Here is a tiny trained network, its code and every weight. The questions are about switching its units off for an input and a class, where a switched-off unit gives its printed mean instead of its output.

import numpy as np


def w(rows, s, z=0):
    codes = np.array(rows[::2]) - 128.0
    scale = np.full(codes.shape[1], s)
    scale[-1] = z or s
    return codes * scale


def f(y):
    return y / 2 * (1 + np.tanh(0.7978845608 * (y + 0.044715 * y**3)))


def log_softmax(a):
    a = a - a.max(-1, keepdims=True)
    return a - np.log(np.exp(a).sum(-1, keepdims=True))


def net(x, mask):
    res = np.array(x, float).reshape(1, 3) / 4 @ E
    y = f(res @ A[0][:, :-1].T + A[0][:, -1])
    res = res + np.where(mask, y, B[0][:, -1]) @ B[0][:, :-1]
    return log_softmax(res[-1] @ U[:, :-1].T + U[:, -1])


A, B = {}, {}
E = w([
[155,176,87,230,41,107,144,184,222],'x0',
[189,61,202,96,138,87,219,174,109],'x1',
[75,84,89,69,5,38,90,145,84],'x2',
],0.011)
A[0] = w([
[66,39,155,50,206,173,137,57,117,228],'neuron 0',
[37,165,119,60,26,8,131,122,91,59],'neuron 1',
[182,181,101,236,85,75,144,179,142,143],'neuron 2',
[104,74,74,79,92,102,100,139,93,21],'neuron 3',
[203,142,123,168,197,208,239,55,169,22],'neuron 4',
[242,169,167,156,220,167,154,102,180,19],'neuron 5',
[62,190,32,146,148,183,31,83,154,96],'neuron 6',
[136,103,193,2,228,116,52,9,88,180],'neuron 7',
[199,118,145,232,55,131,160,190,232,172],'neuron 8',
[23,175,61,158,122,218,2,72,161,88],'neuron 9',
[50,84,157,123,190,189,50,114,41,139],'neuron 10',
[117,100,71,66,100,41,159,190,109,46],'neuron 11',
[142,100,176,140,166,54,139,163,148,5],'neuron 12',
[210,73,203,144,118,103,204,193,112,90],'neuron 13',
[97,200,121,192,51,154,143,181,212,163],'neuron 14',
[202,47,165,93,155,85,239,246,128,124],'neuron 15',
[123,154,153,115,135,122,42,95,182,67],'neuron 16',
[154,171,164,144,162,215,177,67,156,38],'neuron 17',
[118,183,220,201,217,170,125,112,161,38],'neuron 18',
],0.0087,0.0021)
B[0] = w([
[241,178,140,175,90,91,91,60,83,222],'neuron 0',
[123,72,60,127,72,81,132,215,95,229],'neuron 1',
[194,185,170,204,80,113,68,85,99,214],'neuron 2',
[69,121,91,113,73,80,122,146,92,180],'neuron 3',
[127,83,64,96,78,70,135,214,148,218],'neuron 4',
[119,55,96,99,39,97,120,194,107,218],'neuron 5',
[55,57,137,74,231,222,146,89,174,226],'neuron 6',
[142,146,202,240,89,128,105,52,23,248],'neuron 7',
[201,170,156,205,74,147,68,55,67,241],'neuron 8',
[51,109,127,86,218,221,127,136,194,243],'neuron 9',
[150,112,164,185,62,136,161,70,115,206],'neuron 10',
[94,104,68,108,98,107,190,190,127,185],'neuron 11',
[93,109,132,33,132,168,132,95,139,152],'neuron 12',
[61,139,166,73,212,217,153,80,238,208],'neuron 13',
[171,170,165,147,103,143,57,73,42,222],'neuron 14',
[37,87,156,55,255,220,122,29,202,230],'neuron 15',
[129,124,124,95,119,162,134,120,185,150],'neuron 16',
[130,42,49,93,73,74,175,178,68,189],'neuron 17',
[99,78,107,115,115,18,140,174,113,204],'neuron 18',
],0.008,0.015)
U = w([
[223,157,155,244,102,136,124,39,81,178],'0',
[93,82,128,117,203,215,145,86,187,199],'1',
[132,53,55,150,84,48,146,224,108,6],'2',
],0.011,0.0013)

Each question gives the input, the list of numbers given to net, and the class t.
The units are the neurons (one row each of A and B). Each row of codes is followed by its name. A weight is (code - 128) times the scale printed after its matrix; where a second scale follows, it is the last column's (A, B and U).
mask holds one flag per neuron, in row order. A switched-off neuron (its flag False) gives its mean, the last column of its row in B, instead of its output. The means were averaged over made-up inputs and are rounded, as every weight is.
A unit's drop is (log p(t) with every unit on - log p(t) with that unit switched off) / (log p(t) with every unit on - log p(t) with every unit switched off).
The circuit of an input: a set's keep is (log p(t) with only the set's units on - log p(t) with every unit switched off) / (log p(t) with every unit on - log p(t) with every unit switched off). Starting from the 12 units with the biggest drops (on a tie, the unit counted first), units are removed one at a time, each time the one whose removal leaves the highest keep (on an exact tie, the one counted first), for as long as the keep stays at least 0.8.
circuit, biggest first: the units of the circuit, biggest drop first
k most important neurons: the k neurons with the biggest drops, biggest first
drop of u: that unit's drop, to one decimal
input [3,8,-7], class 1: circuit, biggest first	(neuron 15)
input [-6,-4,-5], class 0: 2 most important neurons	(neuron 7; neuron 0)
input [6,4,-8], class 2: 2 most important neurons	(neuron 4; neuron 5)
input [-8,-3,-8], class 0: 4 most important neurons	(neuron 7; neuron 0; neuron 10; neuron 1)
input [1,2,0], class 1: 2 most important neurons	(neuron 7; neuron 0)
input [6,3,-8], class 2: 4 most important neurons	(neuron 4; neuron 5; neuron 18; neuron 17)
input [1,-6,5], class 1: 2 most important neurons	(neuron 9; neuron 6)
input [-5,7,4], class 1: 2 most important neurons	(neuron 15; neuron 13)
input [-6,6,-5], class 0: 3 most important neurons	(neuron 7; neuron 0; neuron 9)
input [0,-2,3], class 2: 2 most important neurons	(neuron 15; neuron 13)
input [6,7,-8], class 2: 4 most important neurons	(neuron 4; neuron 5; neuron 18; neuron 17)
input [0,7,6], class 1: drop of neuron 13	0.1
input [2,-4,-5], class 2: drop of neuron 18	0.2
input [2,-8,-6], class 1: circuit, biggest first	(neuron 9)
input [-8,-2,6], class 0: drop of neuron 7	1.1
